Below are the code and all the weights of a small trained network. Each question names an input and a class and asks about switching units off, where a switched-off unit gives its printed mean instead of its output.

import numpy as np


def w(rows, s, z=0):
    codes = np.array(rows[::2]) - 128.0
    scale = np.full(codes.shape[1], s)
    scale[-1] = z or s
    return codes * scale


def f(y):
    return np.maximum(y, 0)


def log_softmax(a):
    a = a - a.max(-1, keepdims=True)
    return a - np.log(np.exp(a).sum(-1, keepdims=True))


def net(x, mask):
    res = np.array(x, float).reshape(1, 3) / 4 @ E
    y = f(res @ A[0][:, :-1].T + A[0][:, -1])
    res = res + np.where(mask, y, B[0][:, -1]) @ B[0][:, :-1]
    return log_softmax(res[-1] @ U[:, :-1].T + U[:, -1])


A, B = {}, {}
E = w([
[93,214,80,1],'x0',
[122,124,129,127],'x1',
[211,64,45,20],'x2',
],0.0087)
A[0] = w([
[182,89,71,82,170],'neuron 0',
[140,91,141,152,97],'neuron 1',
[91,173,87,66,116],'neuron 2',
[96,251,222,166,135],'neuron 3',
[175,94,58,122,94],'neuron 4',
[174,97,209,210,119],'neuron 5',
[135,221,114,134,121],'neuron 6',
[51,185,104,70,74],'neuron 7',
[168,102,122,172,248],'neuron 8',
],0.012)
B[0] = w([
[148,194,173,62,224],'neuron 0',
[236,71,109,173,144],'neuron 1',
[201,92,74,210,200],'neuron 2',
[229,174,162,32,245],'neuron 3',
[243,112,211,116,167],'neuron 4',
[254,144,87,115,202],'neuron 5',
[168,59,50,159,174],'neuron 6',
[212,65,111,154,187],'neuron 7',
[99,177,57,123,238],'neuron 8',
],0.0093,0.012)
U = w([
[137,170,98,116,243],'0',
[180,84,99,160,51],'1',
[163,169,253,89,45],'2',
[86,179,104,131,254],'3',
[70,56,235,177,60],'4',
[36,45,146,196,66],'5',
],0.014,0.0084)

Each question gives the input, the list of numbers given to net, and the class t.
The units are the neurons (one row each of A and B). Each row of codes is followed by its name. A weight is (code - 128) times the scale printed after its matrix; where a second scale follows, it is the last column's (A, B and U).
mask holds one flag per neuron, in row order. A switched-off neuron (its flag False) gives its mean, the last column of its row in B, instead of its output. The means were averaged over made-up inputs and are rounded, as every weight is.
A unit's drop is (log p(t) with every unit on - log p(t) with that unit switched off) / (log p(t) with every unit on - log p(t) with every unit switched off).
The circuit of an input: a set's keep is (log p(t) with only the set's units on - log p(t) with every unit switched off) / (log p(t) with every unit on - log p(t) with every unit switched off). Starting from all 9 units, units are removed one at a time, each time the one whose removal leaves the highest keep (on an exact tie, the one counted first), for as long as the keep stays at least 0.8.
units of the circuit, in order: the units of the circuit, biggest drop first
top k neurons: the k neurons with the biggest drops, biggest first
drop when u is switched off: that unit's drop, to one decimal
input [-5,6,4], class 0: top 2 neurons => neuron 8; neuron 2
input [2,2,-3], class 3: units of the circuit, in order => neuron 5; neuron 4
input [2,1,4], class 2: units of the circuit, in order => neuron 0
input [8,-4,3], class 1: units of the circuit, in order => neuron 2; neuron 7
input [-7,-8,6], class 0: units of the circuit, in order => neuron 8; neuron 0
input [-1,-3,4], class 2: units of the circuit, in order => neuron 0; neuron 2
input [7,-2,-2], class 1: units of the circuit, in order => neuron 7; neuron 2
input [8,7,-8], class 1: top 2 neurons => neuron 6; neuron 7
input [-7,8,4], class 0: top 4 neurons => neuron 8; neuron 2; neuron 7; neuron 6
input [4,-3,5], class 2: top 3 neurons => neuron 0; neuron 4; neuron 8
input [-6,6,3], class 0: units of the circuit, in order => neuron 8; neuron 2
input [-6,-6,8], class 2: top 4 neurons => neuron 0; neuron 4; neuron 2; neuron 6
input [5,-2,4], class 1: top 4 neurons => neuron 2; neuron 3; neuron 7; neuron 8
input [-7,-8,-7], class 0: units of the circuit, in order => neuron 8
input [7,3,6], class 1: top 3 neurons => neuron 2; neuron 7; neuron 3
input [3,1,4], class 2: top 4 neurons => neuron 0; neuron 6; neuron 4; neuron 8
input [-6,3,8], class 2: top 4 neurons => neuron 0; neuron 4; neuron 2; neuron 6
input [3,0,-1], class 3: drop when neuron 5 is switched off => 0.5
input [0,1,7], class 2: drop when neuron 0 is switched off => 0.4
input [5,3,-4], class 1: drop when neuron 2 is switched off => 0.2
input [-3,-1,-2], class 3: drop when neuron 8 is switched off => 0.2
